Here is a tiny trained network, its code and every weight. The questions are about switching its units off for an input and a class, where a switched-off unit gives its printed mean instead of its output.

import numpy as np


def w(rows, s, z=0):
    codes = np.array(rows[::2]) - 128.0
    scale = np.full(codes.shape[1], s)
    scale[-1] = z or s
    return codes * scale


def f(y):
    return y / 2 * (1 + np.tanh(0.7978845608 * (y + 0.044715 * y**3)))


def log_softmax(a):
    a = a - a.max(-1, keepdims=True)
    return a - np.log(np.exp(a).sum(-1, keepdims=True))


def net(x, mask):
    res = np.array(x, float).reshape(1, 4) / 4 @ E
    y = f(res @ A[0][:, :-1].T + A[0][:, -1])
    res = res + np.where(mask, y, B[0][:, -1]) @ B[0][:, :-1]
    return log_softmax(res[-1] @ U[:, :-1].T + U[:, -1])


A, B = {}, {}
E = w([
[135,82,109,109,147,110,134],'x0',
[138,117,137,105,159,64,9],'x1',
[224,176,134,183,90,132,110],'x2',
[105,158,136,107,146,150,135],'x3',
],0.016)
A[0] = w([
[143,192,65,141,78,161,125,122],'neuron 1',
[106,174,128,142,93,194,246,252],'neuron 2',
[123,214,96,147,73,199,157,124],'neuron 3',
[136,116,102,124,159,80,44,228],'neuron 4',
[144,195,145,151,108,169,171,83],'neuron 5',
[101,122,107,133,111,133,125,85],'neuron 6',
[88,64,94,119,148,140,207,94],'neuron 7',
[64,83,127,59,158,120,130,208],'neuron 8',
[50,113,126,80,209,124,105,144],'neuron 9',
[77,64,97,126,123,150,178,71],'neuron 10',
],0.011,0.005)
B[0] = w([
[133,157,162,188,154,123,102,169],'neuron 1',
[92,164,162,134,93,246,239,250],'neuron 2',
[142,183,168,155,193,134,145,196],'neuron 3',
[136,142,118,165,148,66,34,218],'neuron 4',
[126,164,137,217,179,130,129,179],'neuron 5',
[118,117,144,102,142,119,142,127],'neuron 6',
[164,18,76,90,67,182,165,184],'neuron 7',
[42,45,116,73,161,122,122,202],'neuron 8',
[36,127,160,92,172,116,75,199],'neuron 9',
[149,96,76,62,84,151,145,171],'neuron 10',
],0.011,0.018)
U = w([
[59,108,130,97,161,115,88,93],'0',
[114,193,174,159,128,171,166,122],'1',
[108,85,112,96,64,174,190,27],'2',
[251,141,129,162,96,90,79,254],'3',
],0.014,0.0038)

Each question gives the input, the list of numbers given to net, and the class t.
The units are the neurons (one row each of A and B). Each row of codes is followed by its name. A weight is (code - 128) times the scale printed after its matrix; where a second scale follows, it is the last column's (A, B and U).
mask holds one flag per neuron, in row order. A switched-off neuron (its flag False) gives its mean, the last column of its row in B, instead of its output. The means were averaged over made-up inputs and are rounded, as every weight is.
A unit's drop is (log p(t) with every unit on - log p(t) with that unit switched off) / (log p(t) with every unit on - log p(t) with every unit switched off).
The circuit of an input: a set's keep is (log p(t) with only the set's units on - log p(t) with every unit switched off) / (log p(t) with every unit on - log p(t) with every unit switched off). Starting from all 10 units, units are removed one at a time, each time the one whose removal leaves the highest keep (on an exact tie, the one counted first), for as long as the keep stays at least 0.8.
units of the circuit, in order: the units of the circuit, biggest drop first
unit that matters most: the unit with the biggest drop
top k neurons: the k neurons with the biggest drops, biggest first
drop when u is switched off: that unit's drop, to one decimal
input [5,0,2,-1], class 3: units of the circuit, in order	(neuron 2; neuron 8)
input [-2,-2,-2,6], class 2: top 2 neurons	(neuron 4; neuron 1)
input [-1,0,8,-1], class 3: top 2 neurons	(neuron 2; neuron 9)
input [-1,-1,-7,-6], class 2: unit that matters most	neuron 7
input [-6,-6,-5,6], class 2: top 2 neurons	(neuron 7; neuron 10)
input [-3,0,8,-5], class 3: top 3 neurons	(neuron 2; neuron 9; neuron 8)
input [0,-1,-1,0], class 2: top 2 neurons	(neuron 4; neuron 3)
input [0,1,1,-2], class 3: top 3 neurons	(neuron 2; neuron 8; neuron 9)
input [-7,-7,-7,7], class 2: drop when neuron 7 is switched off	0.8
input [3,0,8,-2], class 3: drop when neuron 2 is switched off	1.0
input [-2,2,3,5], class 3: drop when neuron 2 is switched off	0.8
input [-2,2,2,-3], class 3: drop when neuron 2 is switched off	0.2
